Below is a small trained network, with its code and all its weights. Each question gives an input and a class and asks what happens when units are switched off, that is, made to give their printed mean instead of their output.

import numpy as np


def w(rows, s, z=0):
    codes = np.array(rows[::2]) - 128.0
    scale = np.full(codes.shape[1], s)
    scale[-1] = z or s
    return codes * scale


def norm(h):
    return h / np.sqrt((h * h).mean(-1, keepdims=True) + 1e-5)


def f(y):
    return np.maximum(y, 0)


def log_softmax(a):
    a = a - a.max(-1, keepdims=True)
    return a - np.log(np.exp(a).sum(-1, keepdims=True))


def net(x, mask):
    res = np.array(x, float).reshape(1, 7) / 4 @ E
    u = 0
    for l in range(3):
        y = f(norm(res) @ A[l][:, :-1].T + A[l][:, -1])
        res = res + np.where(mask[u : u + 9], y, B[l][:, -1]) @ B[l][:, :-1]
        u += 9
    return log_softmax(norm(res)[-1] @ U[:, :-1].T + U[:, -1])


A, B = {}, {}
E = w([
[162,206,124,5,163,81,71,3,222,96],'x0',
[119,117,82,101,136,124,189,80,132,52],'x1',
[217,76,138,129,148,206,73,157,101,55],'x2',
[87,131,178,170,165,30,39,236,208,181],'x3',
[131,156,84,101,84,168,80,101,207,206],'x4',
[115,44,55,135,71,117,129,196,148,107],'x5',
[114,147,189,145,168,167,167,153,140,34],'x6',
],0.0065)
A[0] = w([
[66,122,141,154,140,163,132,135,78,142,4],'L0N0',
[108,125,38,125,93,130,176,143,119,134,40],'L0N1',
[185,152,110,86,121,179,174,57,104,84,113],'L0N2',
[140,154,134,129,77,98,129,65,164,193,61],'L0N3',
[101,114,135,156,145,160,141,113,82,128,196],'L0N4',
[57,138,98,35,21,174,150,90,156,161,20],'L0N5',
[126,255,200,69,158,148,31,98,168,141,91],'L0N6',
[56,102,155,130,174,104,122,177,146,167,79],'L0N7',
[125,195,202,57,166,157,145,110,186,86,172],'L0N8',
],0.0071,0.0028)
B[0] = w([
[187,187,193,190,114,116,209,152,49,211,157],'L0N0',
[151,131,157,202,144,214,124,147,178,97,175],'L0N1',
[59,107,126,52,175,16,168,125,193,64,249],'L0N2',
[175,251,34,90,96,162,44,125,126,131,190],'L0N3',
[155,118,172,66,38,165,145,42,110,136,198],'L0N4',
[143,159,25,224,2,177,132,98,193,81,204],'L0N5',
[207,185,195,251,231,50,129,139,193,178,255],'L0N6',
[74,181,156,33,83,132,129,110,118,75,190],'L0N7',
[212,56,147,173,162,98,102,114,176,45,235],'L0N8',
],0.0059,0.0058)
A[1] = w([
[150,133,168,155,239,140,119,95,149,136,1],'L1N0',
[159,111,110,90,184,155,221,181,165,88,85],'L1N1',
[145,143,46,93,121,96,92,52,191,254,48],'L1N2',
[68,147,213,239,101,146,213,200,53,186,62],'L1N3',
[148,22,186,129,95,161,116,190,56,140,115],'L1N4',
[5,142,163,70,115,31,107,128,177,68,95],'L1N5',
[108,76,71,112,37,130,125,103,112,90,133],'L1N6',
[81,113,149,113,124,199,131,85,138,102,57],'L1N7',
[148,149,131,98,185,169,158,89,69,46,74],'L1N8',
],0.0061,0.0037)
B[1] = w([
[228,63,253,250,133,138,80,130,88,94,181],'L1N0',
[136,120,112,102,141,94,147,61,57,218,189],'L1N1',
[106,208,123,117,78,152,161,95,10,208,219],'L1N2',
[127,187,213,90,43,78,227,146,110,98,253],'L1N3',
[143,68,179,36,29,84,71,176,92,215,219],'L1N4',
[5,138,71,140,201,200,176,174,114,114,212],'L1N5',
[210,71,133,210,194,207,165,170,207,86,216],'L1N6',
[137,173,95,154,147,25,117,109,141,108,149],'L1N7',
[77,113,176,81,167,13,195,85,107,149,206],'L1N8',
],0.0054,0.0048)
A[2] = w([
[92,12,132,46,120,88,116,80,113,66,129],'L2N0',
[152,195,155,159,63,58,93,168,154,211,118],'L2N1',
[12,144,126,101,176,106,127,168,175,141,85],'L2N2',
[80,127,178,148,172,136,144,212,58,55,43],'L2N3',
[168,244,93,81,132,131,50,84,108,249,26],'L2N4',
[98,179,153,94,136,78,203,77,152,112,109],'L2N5',
[111,166,142,70,221,203,36,64,217,59,144],'L2N6',
[168,61,191,138,26,149,154,170,107,133,75],'L2N7',
[156,1,125,54,143,181,39,215,112,181,2],'L2N8',
],0.0067,0.0029)
B[2] = w([
[88,147,82,63,167,190,83,111,73,122,217],'L2N0',
[120,83,73,103,136,159,155,59,63,121,255],'L2N1',
[96,139,107,183,189,169,133,170,104,97,169],'L2N2',
[4,228,90,163,75,137,148,119,193,167,197],'L2N3',
[50,158,100,88,164,144,31,65,121,225,221],'L2N4',
[153,39,89,46,164,166,29,186,149,128,243],'L2N5',
[165,82,254,198,109,141,239,183,48,188,233],'L2N6',
[170,136,178,80,75,74,50,126,175,148,241],'L2N7',
[161,37,12,165,183,70,12,217,64,44,173],'L2N8',
],0.0071,0.0053)
U = w([
[119,135,222,76,3,99,168,156,63,157,126],'0',
[227,164,223,191,239,64,100,83,161,137,249],'1',
[24,171,120,161,176,121,157,196,136,111,68],'2',
[187,140,45,168,56,199,186,72,179,79,168],'3',
[103,206,55,121,155,131,42,47,117,235,173],'4',
[136,70,122,24,207,130,201,41,86,30,106],'5',
[176,45,80,107,113,105,16,186,71,88,12],'6',
],0.012,0.0012)

Each question gives the input, the list of numbers given to net, and the class t.
The units are the neurons (one row each of A and B). Each row of codes is followed by its name. A weight is (code - 128) times the scale printed after its matrix; where a second scale follows, it is the last column's (A, B and U).
mask holds one flag per neuron, layer by layer. A switched-off neuron (its flag False) gives its mean, the last column of its row in B, instead of its output. The means were averaged over made-up inputs and are rounded, as every weight is.
A unit's drop is (log p(t) with every unit on - log p(t) with that unit switched off) / (log p(t) with every unit on - log p(t) with every unit switched off).
The circuit of an input: a set's keep is (log p(t) with only the set's units on - log p(t) with every unit switched off) / (log p(t) with every unit on - log p(t) with every unit switched off). Starting from the 12 units with the biggest drops (on a tie, the unit counted first), units are removed one at a time, each time the one whose removal leaves the highest keep (on an exact tie, the one counted first), for as long as the keep stays at least 0.8.
circuit, biggest first: the units of the circuit, biggest drop first
top k neurons: the k neurons with the biggest drops, biggest first
top k neurons in layer l: the k neurons of layer l with the biggest drops, biggest first
drop of u: that unit's drop, to one decimal
input [8,6,7,2,-3,2,7], class 1: circuit, biggest first : (L2N6)
input [8,7,7,-2,-2,-6,1], class 1: top 2 neurons in layer 0 : (L0N6, L0N8)
input [-5,2,4,7,-6,-4,-8], class 0: top 2 neurons : (L1N3, L0N8)
input [-2,-6,-1,7,-8,-4,1], class 2: top 2 neurons : (L0N7, L1N5)
input [-2,0,-8,-1,-8,-8,-1], class 0: circuit, biggest first : (L1N3, L0N6)
input [3,-3,5,-7,0,-6,-7], class 1: top 3 neurons in layer 0 : (L0N6, L0N2, L0N7)
input [7,-4,4,-6,-3,-1,-4], class 1: top 3 neurons in layer 1 : (L1N0, L1N3, L1N4)
input [8,-5,-1,-7,7,-3,2], class 1: top 4 neurons : (L0N8, L0N6, L2N6, L0N2)
input [8,-6,0,-4,3,5,2], class 1: top 3 neurons : (L0N8, L0N6, L2N6)
input [-7,0,1,-3,8,3,-5], class 3: top 2 neurons : (L0N5, L2N5)
input [5,-5,-8,-6,-2,-5,4], class 1: top 2 neurons : (L0N6, L0N8)
input [8,5,2,-3,3,1,3], class 1: top 4 neurons in layer 0 : (L0N6, L0N8, L0N7, L0N4)
input [-3,5,0,2,-4,-7,-1], class 0: top 3 neurons in layer 0 : (L0N2, L0N6, L0N0)
input [8,8,-5,-7,6,6,2], class 3: top neuron : (L0N5)
input [-3,-2,1,2,-4,2,-4], class 0: top 2 neurons in layer 0 : (L0N8, L0N0)
input [-8,-4,5,0,5,-7,-5], class 0: top 3 neurons : (L1N3, L0N0, L0N8)
input [7,2,5,-4,-8,-8,8], class 1: top 3 neurons in layer 0 : (L0N6, L0N8, L0N7)
input [-6,1,-6,3,-7,8,-1], class 0: top 2 neurons : (L0N2, L1N3)
input [-5,2,0,-4,-7,4,-4], class 0: drop of L1N3 : 0.2
input [-5,2,-3,-4,-2,2,7], class 0: drop of L0N7 : 0.0
input [-3,2,-8,-8,7,-7,4], class 3: circuit, biggest first : (L0N5)
input [8,-4,3,-2,-2,4,3], class 1: drop of L0N6 : 0.6
